Below are the code and all the weights of a small trained network. Each question names an input and a target symbol and asks about switching units off, where a switched-off unit gives its printed mean instead of its output.

import numpy as np


def w(rows, s, z=0):
    codes = np.array(rows[::2]) - 128.0
    scale = np.full(codes.shape[1], s)
    scale[-1] = z or s
    return codes * scale


def f(y):
    return y / 2 * (1 + np.tanh(0.7978845608 * (y + 0.044715 * y**3)))


def softmax(a):
    e = np.exp(a - a.max(-1, keepdims=True))
    return e / e.sum(-1, keepdims=True)


def log_softmax(a):
    a = a - a.max(-1, keepdims=True)
    return a - np.log(np.exp(a).sum(-1, keepdims=True))


def net(x, mask):
    ids = ['ΘΠΦΨΩβγεζηλμτ'.index(c) for c in x.split()]
    T = len(ids)
    res = E[ids] + P[:T]
    u = 0
    for l in range(2):
        r = res
        for j in range(2):
            rows = slice(3 * j, 3 * j + 3)
            q, k, v = (r @ M[l][rows].T for M in (Q, K, V))
            z = softmax(np.where(np.tri(T) > 0, q @ k.T / 3**0.5, -1e9)) @ v
            o = O[l][rows]
            res = res + np.where(mask[u + j], z, o[:, -1]) @ o[:, :-1]
        u += 2
        y = f(res @ A[l][:, :-1].T + A[l][:, -1])
        res = res + np.where(mask[u : u + 8], y, B[l][:, -1]) @ B[l][:, :-1]
        u += 8
    return log_softmax(res[-1] @ U[:, :-1].T + U[:, -1])


Q, K, V, O, A, B = {}, {}, {}, {}, {}, {}
E = w([
[208,128,141,174,187,203,155,136,97,163,190,103],'Θ',
[112,117,81,252,37,221,184,205,153,92,111,132],'Π',
[111,25,98,112,178,112,69,88,208,127,147,136],'Φ',
[130,143,109,180,117,210,106,36,211,87,96,131],'Ψ',
[205,129,80,99,4,190,136,129,154,153,71,147],'Ω',
[185,8,169,139,74,162,140,194,130,87,117,143],'β',
[154,201,219,112,86,115,130,179,130,98,241,87],'γ',
[148,136,103,108,61,169,86,113,34,134,54,169],'ε',
[123,107,72,129,101,75,178,79,108,131,160,29],'ζ',
[158,109,73,136,88,202,131,184,178,26,182,159],'η',
[94,84,209,178,68,202,126,100,184,183,153,156],'λ',
[87,108,98,144,117,139,128,227,215,153,131,115],'μ',
[164,90,203,166,149,181,87,136,163,81,50,78],'τ',
],0.017)
P = w([
[132,119,117,146,147,44,60,113,22,118,91,216],'0',
[88,112,78,11,112,151,157,75,110,168,116,162],'1',
[147,132,82,61,99,111,152,81,149,160,133,164],'2',
[133,99,141,174,150,90,38,127,54,117,132,132],'3',
[71,108,90,37,120,185,173,82,116,151,147,112],'4',
[167,128,87,88,102,114,162,79,172,155,161,126],'5',
[134,112,147,195,146,103,27,127,78,110,169,93],'6',
[48,102,109,51,143,199,173,86,125,150,170,81],'7',
[183,110,98,107,76,120,165,87,186,159,189,103],'8',
[142,114,154,210,143,120,19,134,99,115,188,68],'9',
],0.012)
Q[0] = w([
[4,99,144,89,130,101,178,97,34,110,123,69],'0.h0',
[76,196,170,167,202,124,67,137,102,73,79,181],'0.h0',
[146,221,71,123,65,90,64,96,91,164,46,81],'0.h0',
[240,181,150,190,91,8,42,149,191,148,102,226],'0.h1',
[128,57,101,165,96,212,95,125,134,145,172,84],'0.h1',
[55,124,144,72,180,184,155,137,99,112,87,175],'0.h1',
],0.013)
K[0] = w([
[84,133,125,126,140,87,146,121,23,149,175,112],'0.h0',
[44,141,137,126,169,162,71,101,101,57,75,158],'0.h0',
[132,168,80,111,62,113,122,97,87,140,40,125],'0.h0',
[111,95,118,118,78,141,68,157,149,121,22,253],'0.h1',
[164,123,143,201,139,132,151,118,188,120,189,69],'0.h1',
[96,181,131,141,167,123,116,108,50,131,162,94],'0.h1',
],0.016)
V[0] = w([
[235,167,161,175,99,176,51,128,185,143,155,36],'0.h0',
[112,66,124,145,96,73,158,132,94,82,185,167],'0.h0',
[73,146,155,181,106,130,94,118,121,221,149,179],'0.h0',
[205,82,34,220,199,68,242,76,101,176,110,135],'0.h1',
[83,71,105,150,143,241,48,139,202,102,75,179],'0.h1',
[215,202,150,120,253,201,127,175,97,206,174,216],'0.h1',
],0.0049)
O[0] = w([
[110,156,98,76,121,124,121,91,56,158,58,153,249],'0.h0',
[178,109,138,120,99,133,139,127,131,100,151,158,170],'0.h0',
[106,146,153,154,86,111,156,90,133,163,144,114,96],'0.h0',
[86,121,126,144,181,166,215,115,83,118,142,59,255],'0.h1',
[253,173,71,177,117,95,144,101,144,143,132,145,143],'0.h1',
[151,117,122,155,116,195,56,140,121,147,173,69,119],'0.h1',
],0.0079,0.0032)
A[0] = w([
[148,196,102,48,119,147,145,151,172,127,168,120,56],'0.n0',
[98,122,122,48,99,125,186,101,157,127,85,155,10],'0.n1',
[110,155,48,128,88,159,174,104,206,146,136,122,2],'0.n2',
[134,120,83,131,157,80,133,89,254,113,189,98,89],'0.n3',
[157,126,115,180,95,102,102,128,102,119,147,132,92],'0.n4',
[78,146,160,137,130,143,102,95,207,132,144,103,74],'0.n5',
[172,193,180,104,179,145,162,98,203,114,83,139,39],'0.n6',
[73,79,122,112,111,155,72,151,160,104,60,180,7],'0.n7',
],0.0097,0.0069)
B[0] = w([
[138,46,196,188,64,121,118,128,33,134,2,95,186],'0.n0',
[192,223,172,228,192,145,174,151,135,100,97,140,240],'0.n1',
[161,107,175,158,168,85,74,181,128,221,185,121,250],'0.n2',
[64,108,187,108,157,171,122,175,51,135,91,211,252],'0.n3',
[24,134,171,127,175,138,152,91,115,51,144,124,235],'0.n4',
[235,144,95,104,92,128,187,194,20,112,117,119,152],'0.n5',
[120,198,216,206,12,154,134,46,137,63,193,93,125],'0.n6',
[161,194,194,160,41,88,152,131,41,114,148,56,149],'0.n7',
],0.0076,0.0032)
Q[1] = w([
[154,125,115,114,148,111,97,133,143,133,53,65],'1.h0',
[101,114,95,69,75,99,183,137,91,166,173,126],'1.h0',
[183,180,103,160,141,142,133,153,134,156,156,184],'1.h0',
[66,92,97,183,62,85,162,121,146,95,78,112],'1.h1',
[149,77,118,208,147,207,75,127,175,134,98,246],'1.h1',
[110,82,77,181,189,165,144,126,124,136,123,90],'1.h1',
],0.011)
K[1] = w([
[159,101,195,80,101,195,86,135,203,105,65,91],'1.h0',
[123,93,100,205,108,111,98,192,50,139,229,214],'1.h0',
[158,141,118,101,99,116,187,123,121,174,114,177],'1.h0',
[102,162,93,222,151,69,254,149,194,83,67,206],'1.h1',
[167,56,76,186,142,151,63,130,243,172,121,216],'1.h1',
[82,86,53,193,203,224,157,116,201,129,119,91],'1.h1',
],0.0083)
V[1] = w([
[207,70,127,159,104,87,131,107,156,145,197,72],'1.h0',
[163,134,175,153,203,77,174,143,173,114,115,113],'1.h0',
[84,145,139,38,95,227,228,153,120,155,151,173],'1.h0',
[189,111,75,230,116,48,28,121,95,115,209,146],'1.h1',
[21,99,109,155,96,255,134,153,194,106,117,81],'1.h1',
[89,152,70,65,42,224,118,97,80,142,100,150],'1.h1',
],0.004)
O[1] = w([
[201,78,203,161,134,136,116,125,143,149,115,134,139],'1.h0',
[109,47,105,122,103,158,105,151,165,146,57,69,82],'1.h0',
[23,1,115,93,82,151,170,117,67,151,232,146,202],'1.h0',
[31,95,165,50,171,82,185,119,93,103,134,59,83],'1.h1',
[119,191,100,145,92,178,200,174,157,82,63,226,250],'1.h1',
[115,102,63,142,59,189,151,102,141,93,89,135,217],'1.h1',
],0.0049,0.0015)
A[1] = w([
[129,122,123,16,160,73,111,80,72,195,65,175,105],'1.n0',
[100,117,115,149,85,185,148,84,187,45,75,137,101],'1.n1',
[91,117,138,130,132,31,108,130,115,54,110,70,86],'1.n2',
[190,127,172,106,44,128,157,164,179,126,143,59,138],'1.n3',
[159,90,157,62,80,93,219,123,196,189,139,135,91],'1.n4',
[142,140,38,75,62,101,189,102,133,185,98,186,124],'1.n5',
[123,96,43,127,108,1,159,198,200,151,176,139,93],'1.n6',
[83,151,159,130,109,163,111,196,150,193,96,174,1],'1.n7',
],0.0096,0.0091)
B[1] = w([
[52,149,143,208,129,246,121,124,153,44,93,48,223],'1.n0',
[137,137,142,68,206,46,153,114,121,191,138,99,239],'1.n1',
[143,135,85,52,110,252,92,200,170,236,102,179,210],'1.n2',
[37,126,51,147,173,120,72,81,111,111,87,203,255],'1.n3',
[101,217,130,37,168,149,80,183,65,99,110,170,192],'1.n4',
[167,122,220,88,157,124,104,192,221,98,165,18,222],'1.n5',
[140,135,18,249,82,60,116,97,152,94,213,63,180],'1.n6',
[162,99,152,88,190,101,127,2,61,80,153,77,164],'1.n7',
],0.008,0.0035)
U = w([
[116,70,23,59,116,171,153,76,144,214,136,105,203],'Θ',
[118,135,78,186,112,103,108,140,180,117,150,148,158],'Π',
[76,103,125,158,182,155,108,95,182,98,128,170,3],'Φ',
[122,109,190,168,74,114,137,48,181,175,161,174,188],'Ψ',
[169,159,98,153,171,113,87,166,132,155,52,133,33],'Ω',
[161,135,55,55,165,114,116,100,135,15,172,175,124],'β',
[88,179,89,130,50,117,114,81,42,56,102,130,73],'γ',
[144,124,157,113,71,118,134,105,177,66,139,75,168],'ε',
[93,163,148,131,143,77,231,151,110,114,90,141,234],'ζ',
[189,28,136,130,90,107,147,159,106,116,103,174,135],'η',
[94,178,158,79,151,111,87,146,145,176,191,161,121],'λ',
[136,75,169,136,190,48,79,116,38,146,167,57,65],'μ',
[135,135,75,102,174,85,116,1,162,126,120,137,136],'τ',
],0.0065,0.0038)

Each question gives the input, a string of symbols that net reads in full, and the target symbol t.
The units are the heads (3 rows each of Q, K, V and O) and the neurons (one row each of A and B). Each row of codes is followed by its name. A weight is (code - 128) times the scale printed after its matrix; where a second scale follows, it is the last column's (O, A, B and U).
mask holds one flag per unit, layer by layer, with each layer's heads first. A switched-off unit (its flag False) gives its mean, the last column of its rows in O or B, instead of its output. The means were averaged over made-up inputs and are rounded, as every weight is.
A unit's drop is (log p(t) with every unit on - log p(t) with that unit switched off) / (log p(t) with every unit on - log p(t) with every unit switched off).
The circuit of an input: a set's keep is (log p(t) with only the set's units on - log p(t) with every unit switched off) / (log p(t) with every unit on - log p(t) with every unit switched off). Starting from the 12 units with the biggest drops (on a tie, the unit counted first), units are removed one at a time, each time the one whose removal leaves the highest keep (on an exact tie, the one counted first), for as long as the keep stays at least 0.8.
circuit, biggest first: the units of the circuit, biggest drop first
unit that matters most: the unit with the biggest drop
top k neurons: the k neurons with the biggest drops, biggest first
top k neurons in layer l: the k neurons of layer l with the biggest drops, biggest first
heads that matter: for each layer, one digit per head in row order, 1 if its drop is at least 0.15 and else 0, layers parted by /
drop of u: that unit's drop, to one decimal
input τ Θ ζ η β ε Θ η, target Θ: circuit, biggest first : [0.h1; 0.h0; 0.n1]
input Ψ Φ Π Θ λ, target Θ: top neuron : [1.n1]
input Θ Θ Φ Θ λ λ τ ζ μ γ, target λ: circuit, biggest first : [1.n2; 1.h1]
input Ω η β γ μ, target γ: heads that matter : 01 / 00
input Θ ζ Θ ζ τ, target ζ: circuit, biggest first : [0.h1; 0.n1]
input β Ω Θ ε Ω Θ ζ Π, target ζ: top 2 neurons in layer 0 : [0.n1; 0.n7]
input Θ Θ Π Π, target ζ: circuit, biggest first : [1.n1; 0.n4; 1.h1; 0.h1]
input ζ η Π μ, target Π: circuit, biggest first : [1.n6; 0.h1; 0.n0]
input Θ ε τ γ β Ω τ η τ ζ, target Θ: top 2 neurons : [1.n2; 0.n4]
input ε Π Φ η μ γ ε β, target γ: circuit, biggest first : [0.h1; 0.n7; 1.n3]
input Ψ β λ Ψ ζ γ μ Θ τ, target τ: top 2 neurons in layer 1 : [1.n3; 1.n1]
input ε Φ β μ Θ ζ Φ μ Π, target Π: circuit, biggest first : [0.n2; 1.n6; 0.h1]
input Ψ Θ Θ Ω γ γ γ Ω, target γ: top 3 neurons : [0.n7; 1.n3; 0.n0]
input ε λ μ Θ Ω η γ, target λ: heads that matter : 10 / 01
input ζ ζ Θ Ψ, target τ: circuit, biggest first : [1.n1; 0.h1; 0.n2; 0.n4]
input β Θ β Ω ε Π ζ, target Θ: circuit, biggest first : [1.n2; 1.h1]
input η η ζ γ λ, target γ: circuit, biggest first : [0.h1; 0.n7; 1.n3; 0.n5]
input ζ Ψ Ω τ, target Ω: heads that matter : 10 / 10
input Ω ε γ γ τ β ζ λ ε Φ, target Φ: top 2 neurons : [0.n3; 1.n0]
input β μ μ γ ε ε λ η Ψ Ψ, target τ: unit that matters most : 0.h0
input μ η Ω Θ γ μ, target μ: top 2 neurons : [1.n7; 0.n3]
input γ β Ψ ζ Θ Π τ, target Ω: heads that matter : 00 / 10
input Φ Ψ λ Θ Θ ε β η, target Θ: top 2 neurons : [1.n1; 0.n1]
input Ω Ω η Π Π Π, target Π: unit that matters most : 0.n2
input ζ ζ λ, target λ: top 2 neurons : [1.n4; 1.n5]
input η μ Ω Ω μ β, target β: drop of 1.n4 : 0.3
input ζ η λ γ λ ε, target ε: drop of 1.n5 : 0.5
input Ψ Φ ζ η μ γ Π η, target γ: drop of 1.n3 : 0.2
